Below are the code and all the weights of a small trained network. Each question names an input and a class and asks about switching units off, where a switched-off unit gives its printed mean instead of its output.

import numpy as np


def w(rows, s, z=0):
    codes = np.array(rows[::2]) - 128.0
    scale = np.full(codes.shape[1], s)
    scale[-1] = z or s
    return codes * scale


def norm(h):
    return h / np.sqrt((h * h).mean(-1, keepdims=True) + 1e-5)


def f(y):
    return y / 2 * (1 + np.tanh(0.7978845608 * (y + 0.044715 * y**3)))


def log_softmax(a):
    a = a - a.max(-1, keepdims=True)
    return a - np.log(np.exp(a).sum(-1, keepdims=True))


def net(x, mask):
    res = np.array(x, float).reshape(1, 2) / 4 @ E
    u = 0
    for l in range(2):
        y = f(norm(res) @ A[l][:, :-1].T + A[l][:, -1])
        res = res + np.where(mask[u : u + 9], y, B[l][:, -1]) @ B[l][:, :-1]
        u += 9
    return log_softmax(norm(res)[-1] @ U[:, :-1].T + U[:, -1])


A, B = {}, {}
E = w([
[143,194,142,83,79,165,81,170,185],'x0',
[131,174,228,2,166,163,62,147,135],'x1',
],0.004)
A[0] = w([
[185,176,105,151,189,129,105,94,184,73],'L0N0',
[130,10,89,248,113,87,254,70,101,251],'L0N1',
[165,164,125,110,127,199,92,169,129,172],'L0N2',
[106,102,53,153,100,92,218,80,109,240],'L0N3',
[137,155,86,137,98,137,110,154,180,105],'L0N4',
[145,91,159,138,180,128,90,70,46,93],'L0N5',
[177,184,63,159,82,128,119,167,154,52],'L0N6',
[129,165,161,152,103,150,98,111,166,192],'L0N7',
[81,67,114,223,101,65,123,69,84,163],'L0N8',
],0.005,0.0012)
B[0] = w([
[128,109,128,133,141,130,118,156,117,127],'L0N0',
[134,253,80,155,175,56,6,146,194,255],'L0N1',
[116,98,71,191,129,125,115,95,146,157],'L0N2',
[182,212,149,101,188,149,23,139,158,193],'L0N3',
[118,56,142,107,142,149,152,90,133,146],'L0N4',
[112,162,157,179,94,50,198,156,124,153],'L0N5',
[90,131,150,164,117,117,159,160,118,155],'L0N6',
[90,129,87,109,95,128,114,135,158,144],'L0N7',
[225,149,127,113,156,85,108,204,141,193],'L0N8',
],0.0057,0.0094)
A[1] = w([
[118,136,182,100,149,113,161,103,8,160],'L1N0',
[127,90,174,114,128,34,202,80,2,23],'L1N1',
[122,141,98,126,143,126,91,157,100,45],'L1N2',
[106,156,171,78,197,117,174,113,61,202],'L1N3',
[129,179,96,138,160,122,70,125,213,214],'L1N4',
[170,179,131,133,209,109,119,119,135,198],'L1N5',
[161,111,130,31,124,193,54,72,134,23],'L1N6',
[133,134,100,142,108,122,97,164,119,169],'L1N7',
[187,121,131,90,127,160,67,120,142,8],'L1N8',
],0.0059,0.0012)
B[1] = w([
[93,114,111,126,82,182,67,179,255,142],'L1N0',
[52,41,146,98,97,200,153,80,111,153],'L1N1',
[135,146,120,124,99,79,161,105,126,142],'L1N2',
[115,131,75,145,94,94,101,123,181,148],'L1N3',
[173,116,146,105,152,119,177,115,59,254],'L1N4',
[156,103,27,154,152,140,129,141,184,196],'L1N5',
[138,125,129,166,150,103,182,114,57,168],'L1N6',
[78,102,220,105,122,115,150,106,110,152],'L1N7',
[147,87,130,212,81,157,182,129,90,154],'L1N8',
],0.0054,0.0084)
U = w([
[173,119,179,121,95,189,209,86,2,164],'0',
[207,213,95,147,179,55,69,156,190,2],'1',
[28,60,119,110,45,202,101,109,254,216],'2',
],0.0074,0.00051)

Each question gives the input, the list of numbers given to net, and the class t.
The units are the neurons (one row each of A and B). Each row of codes is followed by its name. A weight is (code - 128) times the scale printed after its matrix; where a second scale follows, it is the last column's (A, B and U).
mask holds one flag per neuron, layer by layer. A switched-off neuron (its flag False) gives its mean, the last column of its row in B, instead of its output. The means were averaged over made-up inputs and are rounded, as every weight is.
A unit's drop is (log p(t) with every unit on - log p(t) with that unit switched off) / (log p(t) with every unit on - log p(t) with every unit switched off).
k most important neurons: the k neurons with the biggest drops, biggest first
top k neurons in layer l: the k neurons of layer l with the biggest drops, biggest first
drop when u is switched off: that unit's drop, to one decimal
input [3,1], class 0: 2 most important neurons : [L0N1; L0N5]
input [7,-1], class 2: top 2 neurons in layer 0 : [L0N3; L0N1]
input [1,2], class 0: top neuron in layer 0 : [L0N1]
input [4,-2], class 2: 2 most important neurons : [L0N1; L1N4]
input [8,-2], class 2: 2 most important neurons : [L0N1; L0N3]
input [-2,5], class 2: 2 most important neurons : [L0N1; L0N3]
input [-3,8], class 2: 3 most important neurons : [L0N1; L0N3; L0N8]
input [7,1], class 0: 2 most important neurons : [L0N1; L0N5]
input [-3,2], class 2: drop when L0N3 is switched off : 0.2
input [7,6], class 0: drop when L0N1 is switched off : 0.7
input [6,8], class 0: drop when L0N1 is switched off : 0.7
input [8,3], class 0: drop when L1N8 is switched off : 0.0
